Here is a tiny trained network, its code and every weight. The questions are about switching its units off for an input and a target symbol, where a switched-off unit gives its printed mean instead of its output.

import numpy as np


def w(rows, s, z=0):
    codes = np.array(rows[::2]) - 128.0
    scale = np.full(codes.shape[1], s)
    scale[-1] = z or s
    return codes * scale


def f(y):
    return np.maximum(y, 0)


def softmax(a):
    e = np.exp(a - a.max(-1, keepdims=True))
    return e / e.sum(-1, keepdims=True)


def log_softmax(a):
    a = a - a.max(-1, keepdims=True)
    return a - np.log(np.exp(a).sum(-1, keepdims=True))


def net(x, mask):
    ids = ['αγδεηθμξπτψω'.index(c) for c in x.split()]
    T = len(ids)
    res = E[ids] + P[:T]
    u = 0
    for l in range(2):
        q, k, v = (res @ M[l].T for M in (Q, K, V))
        z = softmax(np.where(np.tri(T) > 0, q @ k.T / 4**0.5, -1e9)) @ v
        res = res + np.where(mask[u], z, O[l][:, -1]) @ O[l][:, :-1]
        u += 1
        y = f(res @ A[l][:, :-1].T + A[l][:, -1])
        res = res + np.where(mask[u : u + 8], y, B[l][:, -1]) @ B[l][:, :-1]
        u += 8
    return log_softmax(res[-1] @ U[:, :-1].T + U[:, -1])


Q, K, V, O, A, B = {}, {}, {}, {}, {}, {}
E = w([
[122,120,76,139,106,74,106,158,94,141,64],'α',
[170,105,93,131,65,69,63,131,137,111,111],'γ',
[140,94,124,145,142,162,129,173,131,96,71],'δ',
[161,109,101,174,120,114,120,118,88,98,138],'ε',
[171,116,93,84,152,99,80,169,106,103,173],'η',
[102,96,107,170,96,85,84,157,172,113,194],'θ',
[154,107,103,113,130,161,122,148,129,80,181],'μ',
[95,102,122,122,135,113,164,180,160,165,175],'ξ',
[175,123,143,86,157,139,119,152,174,184,165],'π',
[9,141,119,114,115,106,133,100,104,111,153],'τ',
[149,60,103,97,73,153,142,86,148,179,111],'ψ',
[104,132,139,79,91,143,107,165,129,155,180],'ω',
],0.015)
P = w([
[190,183,51,207,64,146,163,202,37,197,125],'0',
[171,149,104,175,74,133,168,182,67,138,128],'1',
[173,131,140,161,61,101,190,173,101,91,140],'2',
[118,80,85,130,104,135,153,163,119,125,132],'3',
[98,18,96,107,113,136,126,148,137,111,117],'4',
[119,80,64,77,100,93,173,130,187,61,130],'5',
[97,18,3,55,123,114,136,125,203,74,118],'6',
],0.0061)
Q[0] = w([
[87,140,172,120,125,136,156,95,131,173,163],'0.h1',
[98,164,153,133,190,117,69,40,130,135,85],'0.h1',
[159,224,109,110,111,89,193,120,184,64,112],'0.h1',
[154,253,236,188,164,117,79,127,96,120,109],'0.h1',
],0.022)
K[0] = w([
[116,176,125,65,88,119,139,138,121,165,63],'0.h1',
[209,86,151,190,124,70,72,207,101,94,55],'0.h1',
[74,108,2,173,203,212,56,136,89,200,137],'0.h1',
[220,134,54,188,57,177,145,227,130,158,173],'0.h1',
],0.015)
V[0] = w([
[171,126,100,198,183,160,121,78,212,131,236],'0.h1',
[102,183,73,155,82,29,3,131,185,97,72],'0.h1',
[115,135,108,198,202,86,165,102,43,74,54],'0.h1',
[89,173,121,129,96,94,135,2,86,201,201],'0.h1',
],0.0095)
O[0] = w([
[161,74,158,145,82,124,127,224,149,123,71,52],'0.h1',
[70,136,132,147,184,206,18,109,135,163,122,134],'0.h1',
[159,118,53,153,205,110,143,58,201,152,142,4],'0.h1',
[111,2,210,128,164,71,130,80,46,121,119,103],'0.h1',
],0.0073,0.0031)
A[0] = w([
[95,234,97,168,99,167,83,141,106,55,45,101],'0.n1',
[142,78,144,53,181,144,152,83,163,153,104,3],'0.n2',
[90,122,181,107,158,178,175,64,63,103,153,115],'0.n3',
[161,132,112,104,166,176,183,122,248,151,98,143],'0.n4',
[190,106,101,85,192,116,84,60,111,141,70,52],'0.n5',
[132,107,128,162,254,192,166,126,126,50,26,135],'0.n6',
[141,128,95,117,108,85,80,160,131,122,90,34],'0.n7',
[197,159,168,120,103,128,7,69,142,61,53,84],'0.n8',
],0.0083,0.0018)
B[0] = w([
[124,94,136,134,127,168,137,143,108,185,255,254],'0.n1',
[124,68,121,70,155,148,114,120,108,163,106,158],'0.n2',
[123,154,45,102,145,183,61,144,135,176,94,187],'0.n3',
[106,113,64,75,107,70,193,101,129,147,141,166],'0.n4',
[59,123,142,114,151,92,162,79,46,117,129,199],'0.n5',
[151,176,109,170,121,62,27,141,97,144,112,174],'0.n6',
[188,155,121,132,121,103,150,149,164,93,150,211],'0.n7',
[107,116,162,166,93,114,116,87,87,157,206,152],'0.n8',
],0.009,0.0049)
Q[1] = w([
[95,90,202,62,119,145,143,158,38,89,108],'1.h1',
[130,75,57,95,38,127,149,228,106,126,186],'1.h1',
[106,60,8,85,160,143,44,82,116,149,157],'1.h1',
[155,99,160,181,205,137,112,186,201,103,128],'1.h1',
],0.018)
K[1] = w([
[76,175,205,144,3,134,139,108,124,182,122],'1.h1',
[72,77,189,13,120,196,184,131,207,110,127],'1.h1',
[99,38,122,131,108,58,52,134,208,48,214],'1.h1',
[201,73,148,200,171,175,193,169,131,121,152],'1.h1',
],0.015)
V[1] = w([
[201,144,165,9,120,138,93,94,100,160,160],'1.h1',
[96,138,89,132,91,203,160,99,54,32,145],'1.h1',
[67,130,153,139,72,102,177,95,127,198,122],'1.h1',
[196,61,115,164,49,152,131,57,159,142,133],'1.h1',
],0.016)
O[1] = w([
[143,140,192,91,254,203,175,136,68,106,166,219],'1.h1',
[163,187,139,67,40,208,129,96,121,108,49,254],'1.h1',
[85,118,150,47,112,28,139,131,89,132,118,179],'1.h1',
[165,123,150,35,188,109,33,117,196,124,111,151],'1.h1',
],0.0091,0.0082)
A[1] = w([
[100,88,165,181,81,128,76,208,232,99,109,61],'1.n1',
[145,89,61,161,141,44,94,72,252,136,36,154],'1.n2',
[22,180,100,202,230,91,68,157,70,137,112,44],'1.n3',
[128,240,144,214,124,194,149,18,138,105,167,131],'1.n4',
[133,218,154,142,96,186,106,131,213,108,6,3],'1.n5',
[205,27,173,221,137,105,134,1,58,89,56,132],'1.n6',
[162,5,74,137,46,32,213,144,122,46,39,124],'1.n7',
[223,29,141,118,166,89,163,224,163,77,191,71],'1.n8',
],0.0078,0.0016)
B[1] = w([
[127,160,140,82,117,115,109,188,23,205,97,203],'1.n1',
[162,27,97,123,101,134,181,67,94,32,196,199],'1.n2',
[182,197,241,147,82,162,169,86,204,99,102,220],'1.n3',
[123,105,71,163,179,130,52,160,110,83,46,239],'1.n4',
[108,133,225,138,99,140,167,57,209,158,157,220],'1.n5',
[95,88,80,44,37,172,121,254,175,187,153,198],'1.n6',
[31,177,161,186,221,147,107,161,203,45,164,234],'1.n7',
[107,101,128,210,135,77,164,82,126,198,31,255],'1.n8',
],0.0082,0.0069)
U = w([
[78,203,147,140,121,107,114,214,181,52,123,138],'α',
[145,125,152,46,149,81,67,132,146,74,46,179],'γ',
[193,171,190,158,36,191,120,147,212,130,125,161],'δ',
[150,110,114,139,37,113,30,211,96,138,116,102],'ε',
[156,145,170,104,88,168,210,193,40,25,168,64],'η',
[141,77,122,149,91,110,147,78,132,32,152,153],'θ',
[156,143,95,158,182,186,62,174,129,82,110,132],'μ',
[133,95,166,186,150,131,202,109,136,164,112,175],'ξ',
[144,208,40,79,133,124,168,142,160,181,206,172],'π',
[64,218,94,161,75,129,100,12,78,109,51,113],'τ',
[55,89,118,121,103,190,130,108,143,139,108,5],'ψ',
[113,159,206,144,175,163,80,73,105,138,253,85],'ω',
],0.0032,0.0022)

Each question gives the input, a string of symbols that net reads in full, and the target symbol t.
The units are the heads (4 rows each of Q, K, V and O) and the neurons (one row each of A and B). Each row of codes is followed by its name. A weight is (code - 128) times the scale printed after its matrix; where a second scale follows, it is the last column's (O, A, B and U).
mask holds one flag per unit, layer by layer, with each layer's heads first. A switched-off unit (its flag False) gives its mean, the last column of its rows in O or B, instead of its output. The means were averaged over made-up inputs and are rounded, as every weight is.
A unit's drop is (log p(t) with every unit on - log p(t) with that unit switched off) / (log p(t) with every unit on - log p(t) with every unit switched off).
The circuit of an input: a set's keep is (log p(t) with only the set's units on - log p(t) with every unit switched off) / (log p(t) with every unit on - log p(t) with every unit switched off). Starting from the 12 units with the biggest drops (on a tie, the unit counted first), units are removed one at a time, each time the one whose removal leaves the highest keep (on an exact tie, the one counted first), for as long as the keep stays at least 0.8.
circuit, biggest first: the units of the circuit, biggest drop first
most important unit: the unit with the biggest drop
k most important neurons: the k neurons with the biggest drops, biggest first
k most important neurons of layer l: the k neurons of layer l with the biggest drops, biggest first
input α ξ α α, target α: circuit, biggest first : [1.n7, 1.h1, 0.h1]
input ψ μ α μ η, target δ: circuit, biggest first : [1.h1, 0.h1, 1.n5]
input τ ω α θ θ η, target θ: circuit, biggest first : [1.h1, 1.n2, 0.n1]
input θ τ ω ε μ, target θ: circuit, biggest first : [1.h1, 0.h1, 1.n2, 0.n1]
input τ α α η π δ, target δ: 3 most important neurons : [0.n6, 1.n3, 1.n6]
input ξ μ ψ θ α τ ξ, target θ: circuit, biggest first : [1.h1, 1.n2, 0.h1, 0.n1]
input θ α ξ τ α, target θ: circuit, biggest first : [0.h1, 1.h1, 1.n2, 0.n3]
input τ α ε, target ε: most important neuron of layer 1 : [1.n6]
input α α α, target τ: circuit, biggest first : [0.h1, 0.n5, 1.h1]
input π α μ μ θ ψ μ, target γ: circuit, biggest first : [1.h1, 0.h1]
input α τ δ δ ψ η, target η: circuit, biggest first : [0.h1, 0.n5, 1.h1, 1.n8]
input α ω μ θ, target η: circuit, biggest first : [0.h1, 1.h1]
input τ ψ δ, target δ: 3 most important neurons : [1.n3, 0.n6, 1.n6]
input α τ μ, target μ: 2 most important neurons of layer 0 : [0.n3, 0.n6]
input γ δ α α ε δ, target θ: circuit, biggest first : [1.n2, 1.h1, 0.h1]
input α μ η τ ψ, target ψ: most important unit : 0.h1
input ε τ μ γ α μ, target γ: circuit, biggest first : [0.h1, 1.h1, 0.n8, 0.n3]
input ξ α δ γ ε, target θ: 2 most important neurons : [1.n2, 0.n8]
input μ τ π α, target α: 3 most important neurons : [1.n7, 0.n5, 0.n1]
input μ δ α θ, target ε: most important neuron : [1.n1]
input ε π μ, target ξ: 2 most important neurons : [1.n8, 0.n5]
input δ ξ μ ψ δ α α, target π: 2 most important neurons of layer 0 : [0.n1, 0.n4]
input α δ ε θ δ, target ε: 2 most important neurons of layer 1 : [1.n1, 1.n5]
